Here is a tiny trained network, its code and every weight. The questions are about switching its units off for an input and a class, where a switched-off unit gives its printed mean instead of its output.

import numpy as np


def w(rows, s, z=0):
    codes = np.array(rows[::2]) - 128.0
    scale = np.full(codes.shape[1], s)
    scale[-1] = z or s
    return codes * scale


def norm(h):
    return h / np.sqrt((h * h).mean(-1, keepdims=True) + 1e-5)


def f(y):
    return y / 2 * (1 + np.tanh(0.7978845608 * (y + 0.044715 * y**3)))


def log_softmax(a):
    a = a - a.max(-1, keepdims=True)
    return a - np.log(np.exp(a).sum(-1, keepdims=True))


def net(x, mask):
    res = np.array(x, float).reshape(1, 8) / 4 @ E
    u = 0
    for l in range(3):
        y = f(norm(res) @ A[l][:, :-1].T + A[l][:, -1])
        res = res + np.where(mask[u : u + 3], y, B[l][:, -1]) @ B[l][:, :-1]
        u += 3
    return log_softmax(norm(res)[-1] @ U[:, :-1].T + U[:, -1])


A, B = {}, {}
E = w([
[129,124,97,184,191,164,128,114,114],'x0',
[159,160,168,59,160,194,115,171,62],'x1',
[128,131,131,131,127,126,134,131,128],'x2',
[255,98,133,120,155,54,180,107,89],'x3',
[65,126,114,104,169,73,123,118,65],'x4',
[130,127,122,128,129,125,133,134,128],'x5',
[132,137,127,128,129,125,135,131,126],'x6',
[143,149,127,84,180,112,76,93,183],'x7',
],0.0061)
A[0] = w([
[118,141,181,26,2,61,117,143,143,34],'0.n0',
[90,133,129,102,136,105,129,105,104,4],'0.n1',
[165,152,118,160,156,215,137,143,109,51],'0.n2',
],0.0059,0.0034)
B[0] = w([
[120,99,2,188,230,190,119,76,98,252],'0.n0',
[95,125,180,124,94,113,171,201,140,81],'0.n1',
[88,131,105,132,110,94,135,59,117,161],'0.n2',
],0.009,0.0018)
A[1] = w([
[77,106,107,156,87,47,143,113,196,127],'1.n0',
[40,62,122,44,116,1,75,141,66,127],'1.n1',
[129,156,151,38,172,57,37,94,218,3],'1.n2',
],0.0051,0.0049)
B[1] = w([
[142,132,189,97,58,117,44,77,58,251],'1.n0',
[126,163,163,143,150,146,222,147,181,240],'1.n1',
[178,157,105,157,125,110,52,254,183,162],'1.n2',
],0.0095,0.0022)
A[2] = w([
[222,80,140,89,22,253,158,106,239,74],'2.n0',
[104,67,113,166,22,145,194,227,40,63],'2.n1',
[164,186,167,15,150,240,125,156,39,2],'2.n2',
],0.005,0.0021)
B[2] = w([
[42,151,151,106,174,88,201,163,84,254],'2.n0',
[197,166,117,71,194,136,26,166,232,219],'2.n1',
[101,82,129,210,9,57,99,68,181,240],'2.n2',
],0.011,0.0019)
U = w([
[140,108,151,156,7,52,95,62,130,76],'0',
[138,106,35,154,192,191,136,71,103,135],'1',
[206,176,113,80,160,140,64,192,195,85],'2',
[77,182,176,88,139,99,243,171,124,78],'3',
[155,127,135,88,106,150,135,116,102,255],'4',
],0.011,0.0079)

Each question gives the input, the list of numbers given to net, and the class t.
The units are the neurons (one row each of A and B). Each row of codes is followed by its name. A weight is (code - 128) times the scale printed after its matrix; where a second scale follows, it is the last column's (A, B and U).
mask holds one flag per neuron, layer by layer. A switched-off neuron (its flag False) gives its mean, the last column of its row in B, instead of its output. The means were averaged over made-up inputs and are rounded, as every weight is.
A unit's drop is (log p(t) with every unit on - log p(t) with that unit switched off) / (log p(t) with every unit on - log p(t) with every unit switched off).
The circuit of an input: a set's keep is (log p(t) with only the set's units on - log p(t) with every unit switched off) / (log p(t) with every unit on - log p(t) with every unit switched off). Starting from all 9 units, units are removed one at a time, each time the one whose removal leaves the highest keep (on an exact tie, the one counted first), for as long as the keep stays at least 0.8.
circuit, biggest first: the units of the circuit, biggest drop first
most important unit: the unit with the biggest drop
top k neurons: the k neurons with the biggest drops, biggest first
top k neurons in layer l: the k neurons of layer l with the biggest drops, biggest first
input [4,3,8,0,0,3,-3,-7], class 2: circuit, biggest first -> [2.n1]
input [1,-4,8,5,5,-7,-4,-6], class 2: circuit, biggest first -> [2.n1, 0.n0]
input [1,-3,0,6,6,1,5,6], class 2: circuit, biggest first -> [1.n2, 0.n0]
input [1,-6,2,5,8,0,0,2], class 3: top 3 neurons -> [1.n1, 2.n2, 0.n0]
input [6,8,2,-7,1,2,-2,-3], class 0: top 2 neurons -> [2.n2, 0.n0]
input [-6,-6,6,-4,-8,-5,1,-7], class 3: top 3 neurons -> [2.n0, 2.n2, 0.n2]
input [7,-7,2,-2,6,-6,6,-3], class 0: top 2 neurons -> [1.n0, 0.n0]
input [4,1,-7,-4,6,-6,-2,3], class 3: circuit, biggest first -> [0.n0, 1.n1]
input [-4,4,-8,5,6,0,3,2], class 3: top 2 neurons -> [1.n1, 1.n0]
input [-1,7,4,-5,-5,-1,0,-5], class 0: top 2 neurons -> [2.n2, 1.n1]
input [7,-3,-2,-2,8,5,8,-1], class 3: circuit, biggest first -> [0.n0, 1.n1]
input [-5,-4,1,5,-4,5,0,-3], class 1: circuit, biggest first -> [0.n0, 2.n2]
input [-6,4,4,1,-7,-1,-7,-2], class 3: top 2 neurons -> [2.n0, 1.n0]
input [-2,5,6,-3,-4,3,-7,-5], class 0: most important unit -> 2.n2
input [-3,-4,8,5,6,-8,3,5], class 3: top 2 neurons in layer 2 -> [2.n1, 2.n2]
input [4,-4,5,2,3,-1,3,3], class 0: top 4 neurons -> [0.n0, 1.n0, 2.n1, 2.n0]
input [1,-3,-8,3,7,3,-2,-5], class 3: top 2 neurons in layer 1 -> [1.n1, 1.n2]
input [-1,6,-7,-2,-7,-8,4,2], class 3: top 3 neurons -> [2.n0, 1.n0, 0.n0]
input [-2,6,0,-3,8,-5,-8,5], class 3: top 2 neurons -> [1.n1, 1.n0]
input [-3,1,-7,5,6,0,-6,-3], class 3: top neuron in layer 0 -> [0.n1]
input [-6,3,5,-5,-5,1,0,-7], class 2: top 2 neurons -> [2.n1, 1.n1]
input [3,-4,-1,-6,-7,7,6,-7], class 2: top 2 neurons in layer 2 -> [2.n1, 2.n2]
input [-4,1,-3,-1,-5,-6,-7,-6], class 2: top 2 neurons -> [2.n1, 1.n1]
input [-2,-4,-4,6,4,3,-5,8], class 2: top 2 neurons in layer 2 -> [2.n2, 2.n0]
input [3,1,-3,6,5,-5,6,8], class 2: top 3 neurons -> [1.n2, 0.n0, 2.n0]
input [-6,4,2,-4,-3,8,6,-3], class 1: top 2 neurons -> [0.n0, 1.n0]
input [-3,6,-1,5,2,0,3,-5], class 0: circuit, biggest first -> [2.n2]
input [-5,6,-4,-4,5,-1,6,-1], class 0: top 2 neurons in layer 2 -> [2.n2, 2.n0]
input [5,5,6,-1,-5,1,-1,-4], class 0: top 3 neurons -> [2.n2, 0.n0, 1.n1]
